The symbols move the units like this.
e: s618->s298, s666->s660, s764->s14, s266->s145, s145->s321, s400->s705, s854->s1, s770->s975, s321->s854, s340->s503, s259->s394, s686->s48, s52->s16, s244->s194, s82->s827, s883->s425, s48->s597, s587->s929, s166->s883, s352->s340, s793->s364, s597->s931, s840->s704, s985->s747, s535->s486, s975->s686, s787->s38, s554->s724, s948->s166, s649->s400, s361->s266, s503->s253, s860->s991, s705->s482, s425->s752, s704->s426, s929->s674, s137->s662, s707->s793, s987->s352, s744->s948, s738->s642, s747->s967, s486->s587, s655->s817, s112->s244, s43->s450, s194->s137, s478->s730, s426->s787, s450->s860, s752->s52, s181->s780, s973->s499, s482->s512, s394->s738, s1->s217, s139->s478, s967->s554, s253->s139, s461->s192, s780->s770, s817->s820, s806->s259, s504->s43, s438->s361, s38->s744, s674->s438, s499->s848, s848->s181, s364->s129, s827->s504, s730->s649, s642->s461, s344->s845, s662->s806, s16->s840, s14->s707, s298->s655, s31->s112, s931->s666, s129->s344, s660->s973, s820->s778, s217->s535, s724->s764, s192->s31, s845->s985, s778->s82, s512->s987, s991->s618
g: s618->s991, s666->s931, s764->s724, s266->s361, s145->s266, s400->s649, s854->s321, s770->s780, s321->s145, s340->s352, s259->s806, s686->s975, s52->s752, s244->s112, s82->s778, s883->s166, s48->s686, s587->s486, s166->s948, s352->s987, s793->s707, s597->s48, s840->s16, s985->s845, s535->s217, s975->s770, s787->s426, s554->s967, s948->s744, s649->s730, s361->s438, s503->s340, s860->s450, s705->s400, s425->s883, s704->s840, s929->s587, s137->s194, s707->s14, s987->s512, s744->s38, s738->s394, s747->s985, s486->s535, s655->s298, s112->s31, s43->s504, s194->s244, s478->s139, s426->s704, s450->s43, s752->s425, s181->s848, s973->s660, s482->s705, s394->s259, s1->s854, s139->s253, s967->s747, s253->s503, s461->s642, s780->s181, s817->s655, s806->s662, s504->s827, s438->s674, s38->s787, s674->s929, s499->s973, s848->s499, s364->s793, s827->s82, s730->s478, s642->s738, s344->s129, s662->s137, s16->s52, s14->s764, s298->s618, s31->s192, s931->s597, s129->s364, s660->s666, s820->s817, s217->s1, s724->s554, s192->s461, s845->s344, s778->s820, s512->s482, s991->s860
c: s618->s16, s666->s298, s764->s854, s266->s31, s145->s112, s400->s967, s854->s194, s770->s504, s321->s244, s340->s793, s259->s181, s686->s450, s52->s649, s244->s666, s82->s744, s883->s139, s48->s860, s587->s394, s166->s253, s352->s707, s793->s535, s597->s991, s840->s705, s985->s438, s535->s806, s975->s43, s787->s987, s554->s145, s948->s503, s649->s747, s361->s192, s503->s364, s860->s752, s705->s554, s425->s478, s704->s482, s929->s738, s137->s973, s707->s217, s987->s14, s744->s340, s738->s770, s747->s361, s486->s259, s655->s704, s112->s931, s43->s883, s194->s660, s478->s845, s426->s512, s450->s425, s752->s730, s181->s82, s973->s817, s482->s724, s394->s780, s1->s137, s139->s344, s967->s266, s253->s129, s461->s686, s780->s827, s817->s426, s806->s848, s504->s166, s438->s461, s38->s352, s674->s642, s499->s820, s848->s778, s364->s486, s827->s948, s730->s985, s642->s975, s344->s929, s662->s499, s16->s400, s14->s1, s298->s840, s31->s597, s931->s618, s129->s587, s660->s655, s820->s787, s217->s662, s724->s321, s192->s48, s845->s674, s778->s38, s512->s764, s991->s52
o: s618->s931, s666->s244, s764->s512, s266->s967, s145->s554, s400->s16, s854->s764, s770->s738, s321->s724, s340->s744, s259->s486, s686->s461, s52->s991, s244->s321, s82->s181, s883->s43, s48->s192, s587->s129, s166->s504, s352->s38, s793->s340, s597->s31, s840->s298, s985->s730, s535->s793, s975->s642, s787->s820, s554->s705, s948->s827, s649->s52, s361->s747, s503->s948, s860->s48, s705->s840, s425->s450, s704->s655, s929->s344, s137->s1, s707->s352, s987->s787, s744->s82, s738->s929, s747->s649, s486->s364, s655->s660, s112->s145, s43->s975, s194->s854, s478->s425, s426->s817, s450->s686, s752->s860, s181->s259, s973->s137, s482->s704, s394->s587, s1->s14, s139->s883, s967->s400, s253->s166, s461->s438, s780->s394, s817->s973, s806->s535, s504->s770, s438->s985, s38->s778, s674->s845, s499->s662, s848->s806, s364->s503, s827->s780, s730->s752, s642->s674, s344->s139, s662->s217, s16->s618, s14->s987, s298->s666, s31->s266, s931->s112, s129->s253, s660->s194, s820->s499, s217->s707, s724->s482, s192->s361, s845->s478, s778->s848, s512->s426, s991->s597

In the rows, zero is written as 536.

The rows follow the links: the fewer symbols apart two units are, the more alike their rows tend to be.

Each row is also shifted at random along 8 hidden directions that mean nothing.

The rows of 90 units, shuffled:
Each row is one unit's numbers.
row 1: 468;485;544;455;575;455;432;524;598;475;541;539;575;603;496;503;567;618;585;455;562;616;589;573;591;606;522;549;534;546;453
row 2: 552;544;569;615;452;590;565;615;523;570;588;572;470;572;494;491;460;470;450;578;539;539;565;561;536;469;590;421;406;582;488
row 3: 601;493;479;483;561;517;513;560;686;445;524;569;672;535;438;434;580;655;424;470;564;611;572;646;541;512;549;581;416;565;466
row 4: 523;505;539;536;481;576;467;646;561;585;504;527;533;444;545;531;471;481;448;593;624;522;517;612;472;426;591;496;594;483;466
row 5: 555;605;600;486;469;624;530;598;527;636;520;576;583;414;467;567;518;481;403;614;673;467;473;611;489;427;525;527;470;544;590
row 6: 502;547;567;640;513;501;689;618;566;530;574;533;573;651;520;540;433;507;532;542;477;496;571;556;502;538;558;438;488;619;524
row 7: 555;434;460;482;481;620;473;694;596;631;483;533;594;447;554;559;490;520;469;567;638;491;516;661;501;410;560;503;610;500;461
row 8: 446;589;644;441;534;664;638;433;499;545;559;572;451;371;479;594;623;607;548;480;547;535;532;422;702;639;512;493;526;737;607
row 9: 484;655;650;475;579;455;511;474;592;423;626;518;518;525;519;507;529;610;554;464;561;651;564;533;516;628;430;514;573;568;522
row 10: 455;576;395;474;515;585;543;448;508;535;617;605;505;536;459;513;601;615;597;497;438;534;502;491;615;648;453;542;285;598;601
row 11: 453;624;632;494;515;443;554;620;622;531;586;539;583;612;470;559;432;551;520;514;588;553;573;615;467;557;500;452;524;594;473
row 12: 651;432;676;643;543;500;527;656;635;528;529;520;627;541;536;469;462;502;437;521;630;565;605;668;522;441;593;447;597;562;452
row 13: 497;426;377;702;509;601;697;619;558;505;533;525;546;506;587;484;451;506;506;559;387;476;541;535;524;502;649;451;508;586;517
row 14: 511;476;517;503;592;554;480;444;521;493;489;530;530;455;536;512;627;574;555;496;525;565;530;483;620;578;573;607;557;540;541
row 15: 505;624;411;546;545;492;411;431;439;546;535;549;509;464;515;508;571;479;549;622;492;498;431;504;436;541;522;652;390;385;632
row 16: 521;592;486;537;462;531;468;607;530;604;559;561;484;524;482;523;456;474;488;611;544;518;507;579;454;478;587;501;402;498;502
row 17: 594;667;598;602;476;542;526;557;527;544;598;523;396;383;532;503;419;465;464;618;521;557;500;528;425;483;572;453;497;536;538
row 18: 359;396;474;566;525;543;593;633;556;528;519;511;560;637;595;571;478;530;602;494;507;507;592;548;587;560;571;451;658;571;441
row 19: 442;459;655;606;593;575;554;443;510;423;529;548;573;477;522;464;615;534;476;482;577;588;579;504;668;568;559;529;534;612;556
row 20: 447;516;584;590;553;489;433;452;429;530;514;573;588;638;480;505;602;451;516;571;585;511;533;529;571;525;549;613;385;457;586
row 21: 516;515;605;565;487;647;550;528;422;606;510;550;432;537;555;578;561;451;506;589;576;498;538;469;604;487;586;509;545;551;552
row 22: 370;522;734;639;518;444;438;580;456;545;529;500;490;567;563;551;440;370;542;596;625;524;568;542;505;506;610;458;636;492;483
row 23: 626;414;496;511;566;527;520;537;641;531;544;553;522;491;492;475;559;639;580;440;473;586;589;549;659;599;608;494;498;656;458
row 24: 701;501;615;610;485;600;719;652;581;575;520;549;560;713;536;556;492;523;440;544;546;520;611;567;557;437;595;462;528;629;492
row 25: 627;709;536;600;548;476;589;423;455;504;553;548;506;603;507;527;558;492;513;605;448;521;483;457;443;540;523;631;376;474;662
row 26: 495;471;565;525;565;511;469;425;456;514;510;565;480;692;492;513;641;536;593;496;503;576;593;437;681;607;594;588;445;552;512
row 27: 610;469;561;436;557;635;586;492;537;533;429;557;584;587;513;568;679;604;467;496;596;549;571;499;659;502;572;634;571;579;530
row 28: 399;549;364;440;528;675;696;533;565;470;520;559;668;498;547;570;612;643;478;510;527;498;492;549;544;548;418;594;531;557;607
row 29: 475;491;531;577;485;509;452;615;600;546;602;575;517;481;438;445;445;518;492;535;534;567;562;621;541;530;611;418;364;603;445
row 30: 401;588;425;529;570;602;552;410;479;454;546;520;484;293;587;518;586;558;557;547;454;530;444;440;527;605;499;583;560;514;634
row 31: 522;622;744;601;494;546;516;516;441;614;592;521;360;390;556;572;458;414;568;594;569;523;516;462;542;546;561;417;598;596;573
row 32: 473;589;493;529;556;491;444;444;436;546;510;538;549;513;542;554;581;474;567;592;546;485;461;505;472;542;506;645;498;410;628
row 33: 459;468;496;715;529;599;619;593;604;364;606;546;647;466;550;373;488;536;373;519;522;587;557;643;509;477;515;449;453;548;515
row 34: 507;505;606;650;578;531;585;469;427;486;453;512;556;610;591;542;581;429;492;583;538;501;545;463;539;492;611;612;599;478;584
row 35: 489;594;598;466;549;553;509;444;450;536;528;538;515;558;549;592;619;531;560;537;584;540;519;473;571;564;458;604;568;497;604
row 36: 571;494;592;515;513;521;444;555;459;681;497;528;482;591;553;610;534;455;612;578;589;478;533;521;557;507;558;542;595;497;530
row 37: 481;471;506;434;574;550;538;481;534;564;515;554;588;598;517;592;638;620;638;453;534;518;549;504;660;635;479;582;549;590;560
row 38: 629;592;358;515;596;515;684;484;587;434;548;491;557;596;627;549;567;661;614;479;372;564;515;475;463;606;445;619;629;494;580
row 39: 702;527;699;594;553;419;495;574;538;592;508;485;440;639;565;558;460;467;585;554;546;561;594;517;511;506;638;500;654;532;458
row 40: 501;445;465;518;561;465;485;608;610;522;560;509;603;609;581;527;495;582;623;479;528;557;568;613;521;572;492;500;615;507;456
row 41: 397;390;491;592;516;487;435;637;537;599;536;528;559;549;540;531;452;469;603;536;546;482;552;605;550;538;597;448;539;524;448
row 42: 742;387;512;734;527;588;529;534;462;559;499;538;464;602;591;450;556;431;495;583;466;525;576;504;596;435;680;530;480;490;514
row 43: 523;627;627;638;522;523;557;572;516;506;532;491;525;407;584;524;438;425;436;630;587;515;487;566;385;443;559;513;631;466;573
row 44: 611;649;710;539;505;506;516;513;460;600;567;548;453;641;518;584;518;463;532;585;596;545;552;503;522;511;505;516;512;525;568
row 45: 400;441;524;537;590;485;582;547;563;505;529;503;579;575;580;572;518;580;659;458;493;523;575;515;597;638;532;497;671;599;504
row 46: 580;441;466;385;604;461;357;537;639;503;492;511;645;544;550;516;613;651;585;445;608;612;554;625;546;561;474;636;651;443;457
row 47: 593;526;745;578;629;406;457;414;536;443;583;515;509;600;535;479;589;557;618;442;555;653;613;496;631;641;502;540;587;571;530
row 48: 612;510;508;626;500;562;662;663;588;544;533;542;650;645;546;519;470;509;429;570;544;490;556;637;463;429;538;496;496;529;524
row 49: 441;582;786;577;497;531;505;619;628;469;621;551;532;379;450;454;427;510;382;523;674;625;583;652;524;503;559;356;526;660;450
row 50: 520;510;479;431;528;585;704;521;578;567;536;572;515;681;479;607;592;671;620;441;434;527;601;452;688;653;545;515;469;726;516
row 51: 572;352;697;501;530;554;449;596;604;604;574;520;383;485;548;533;500;579;650;418;577;628;653;520;746;615;616;350;699;715;359
row 52: 625;546;718;468;514;539;433;594;543;646;488;534;569;472;512;586;532;483;472;574;734;509;531;614;519;433;532;532;628;512;530
row 53: 508;540;594;464;539;589;403;466;470;580;508;556;529;390;508;541;618;503;512;563;649;520;480;533;581;515;514;594;527;496;591
row 54: 531;344;588;597;598;580;535;498;551;438;513;519;558;561;589;471;632;574;539;435;547;612;624;513;703;563;568;521;638;581;474
row 55: 523;527;534;452;537;457;467;590;608;572;599;509;505;559;555;571;474;601;675;469;535;573;566;572;531;615;465;460;639;558;459
row 56: 755;610;508;441;504;551;531;593;581;683;485;517;489;410;535;616;490;546;535;594;560;470;470;553;446;465;560;561;601;527;563
row 57: 586;625;511;569;471;538;566;617;555;558;563;537;519;569;527;531;445;494;462;606;533;523;517;590;405;451;538;496;471;493;523
row 58: 591;541;579;500;572;575;651;498;593;451;543;560;638;600;519;518;621;636;485;459;560;582;572;547;600;554;453;569;525;606;570
row 59: 588;511;292;491;556;572;669;572;643;526;524;527;631;458;566;550;537;665;572;495;413;487;484;566;489;565;492;570;550;566;566
row 60: 450;573;585;554;566;442;483;497;593;430;622;539;531;493;481;449;499;582;552;481;505;624;561;559;531;626;515;483;458;582;502
row 61: 555;375;334;597;592;529;572;579;602;491;520;474;588;479;675;514;515;594;643;484;418;517;525;556;519;563;529;537;710;489;509
row 62: 583;510;556;573;592;497;448;426;447;506;521;506;484;580;606;522;617;500;603;533;520;567;532;464;561;556;517;622;594;434;571
row 63: 659;609;631;613;529;471;488;551;522;578;545;524;485;499;538;519;471;453;504;603;559;529;518;555;443;476;575;522;533;495;552
row 64: 426;604;604;523;544;579;547;488;447;524;463;503;538;426;583;597;561;456;478;608;615;489;473;482;474;486;535;605;671;461;612
row 65: 494;625;597;486;473;557;474;513;429;626;547;577;456;605;480;587;549;463;525;604;595;509;518;499;540;515;526;541;423;511;556
row 66: 522;537;535;569;483;663;648;531;444;565;468;566;523;608;532;568;584;471;428;603;543;473;531;477;575;451;604;571;474;540;579
row 67: 531;421;372;451;585;578;486;494;555;494;396;524;646;485;562;531;660;601;499;523;555;519;499;536;556;501;573;706;606;442;540
row 68: 456;619;590;526;560;454;454;395;409;511;580;544;452;695;523;557;591;498;642;536;513;570;545;438;567;631;465;598;458;468;584
row 69: 486;529;514;655;530;535;686;631;573;501;540;486;607;504;619;548;428;495;507;560;496;477;524;582;430;491;537;471;665;536;549
row 70: 649;456;645;667;584;604;628;457;462;471;476;540;569;608;573;484;645;492;438;537;551;549;583;481;636;472;588;590;556;545;584
row 71: 468;443;480;524;542;562;559;553;582;550;576;535;509;427;545;533;515;592;631;468;473;534;549;521;629;626;535;447;570;648;513
row 72: 571;460;502;484;577;619;500;480;576;503;504;553;581;353;519;484;636;613;498;486;572;561;516;545;626;550;530;585;540;575;559
row 73: 611;495;466;511;536;539;536;528;498;582;406;562;621;706;491;566;619;505;471;583;559;477;533;530;535;448;624;679;439;458;550
row 74: 433;423;403;586;481;522;386;635;538;611;570;554;541;478;520;493;452;475;582;572;528;487;513;630;513;512;578;455;436;479;472
row 75: 506;473;408;531;499;636;575;641;638;499;557;550;581;413;544;472;493;591;448;517;529;552;527;627;518;486;540;465;519;573;467
row 76: 601;416;382;556;585;530;516;555;617;515;549;487;511;379;640;505;511;612;652;473;425;549;515;545;545;596;538;503;682;539;501
row 77: 510;519;655;450;550;526;583;557;648;504;541;568;610;570;431;533;564;643;490;438;608;591;609;575;634;584;536;493;508;696;472
row 78: 414;471;490;428;547;585;403;486;471;538;471;557;582;529;528;551;652;542;524;534;631;533;516;537;599;527;517;640;541;446;538
row 79: 535;612;482;479;549;592;593;454;455;545;498;537;561;529;580;607;620;534;544;566;536;476;466;472;510;535;444;645;572;468;667
row 80: 831;576;580;511;527;607;597;515;550;579;457;526;471;498;550;556;591;546;436;571;549;547;532;489;526;439;608;610;594;535;554
row 81: 740;528;436;542;551;550;628;568;657;529;602;527;516;485;556;497;509;651;574;473;423;569;546;551;538;576;500;486;529;618;528
row 82: 546;465;506;522;487;504;332;557;459;661;518;587;523;667;462;523;556;447;558;593;600;500;539;578;566;477;588;569;354;438;498
row 83: 478;522;688;466;565;529;440;465;550;473;511;586;599;518;412;475;640;563;429;492;668;607;582;559;640;542;561;582;434;585;514
row 84: 644;684;404;420;559;566;645;435;545;508;505;544;548;543;514;583;627;643;526;534;453;526;475;461;485;566;470;681;472;520;642
row 85: 706;595;446;495;508;560;562;604;675;542;589;528;466;361;525;492;451;624;504;519;461;588;514;581;464;525;545;464;522;594;483
row 86: 653;444;602;565;633;458;514;423;465;496;466;480;460;730;636;559;639;536;665;476;477;598;615;398;638;595;582;628;713;488;507
row 87: 672;604;464;509;465;587;611;633;590;627;573;540;516;495;548;576;453;553;516;572;513;496;498;586;445;480;492;479;523;546;549
row 88: 641;553;476;607;504;688;640;516;465;531;479;532;459;444;603;522;568;477;418;612;502;507;488;469;508;424;597;578;562;498;596
row 89: 360;491;692;389;501;533;431;632;594;606;562;509;455;404;541;617;459;565;628;473;672;568;575;566;610;600;523;380;767;642;405
row 90: 587;514;704;559;521;645;507;510;493;531;468;546;474;405;517;504;587;467;380;573;651;568;552;507;604;435;637;535;572;564;529

Some units, each with its row:
s48 row 25
s192 row 15
s181 row 69
s738 row 22
s931 row 84
s827 row 87
s975 row 52
s482 row 58
s787 row 76
s394 row 24
s450 row 65
s512 row 50
s747 row 20
s16 row 27
s883 row 31
s38 row 75
s82 row 6
s705 row 30
s967 row 78
s666 row 72
s660 row 46
s806 row 85
s43 row 5
s764 row 1
s820 row 61
s985 row 90
s770 row 39
s752 row 64

Row, symbols taken left to right, then the row they reach:
row 35 o c c o g o: row 32
row 77 g g c c e o: row 54
row 47 g e g o c: row 67
row 66 o g o g: row 56
row 62 o c o e e e: row 38
row 83 e o c: row 37
row 36 c g o e e g o: row 42
row 9 o e c: row 45
row 63 o o e e c e: row 70
row 34 c e e o: row 26
row 8 e o c o: row 28
row 86 c e o c: row 14
row 3 o o o e o: row 40
row 71 c g g: row 10
row 88 g c g c o: row 17
row 2 e g g g: row 11
row 12 g c g c o: row 33
row 53 g e g g: row 44
row 89 e c e c c o: row 48
row 74 c o e c e: row 43
row 16 g e c c: row 57
row 13 o c c o g o: row 18

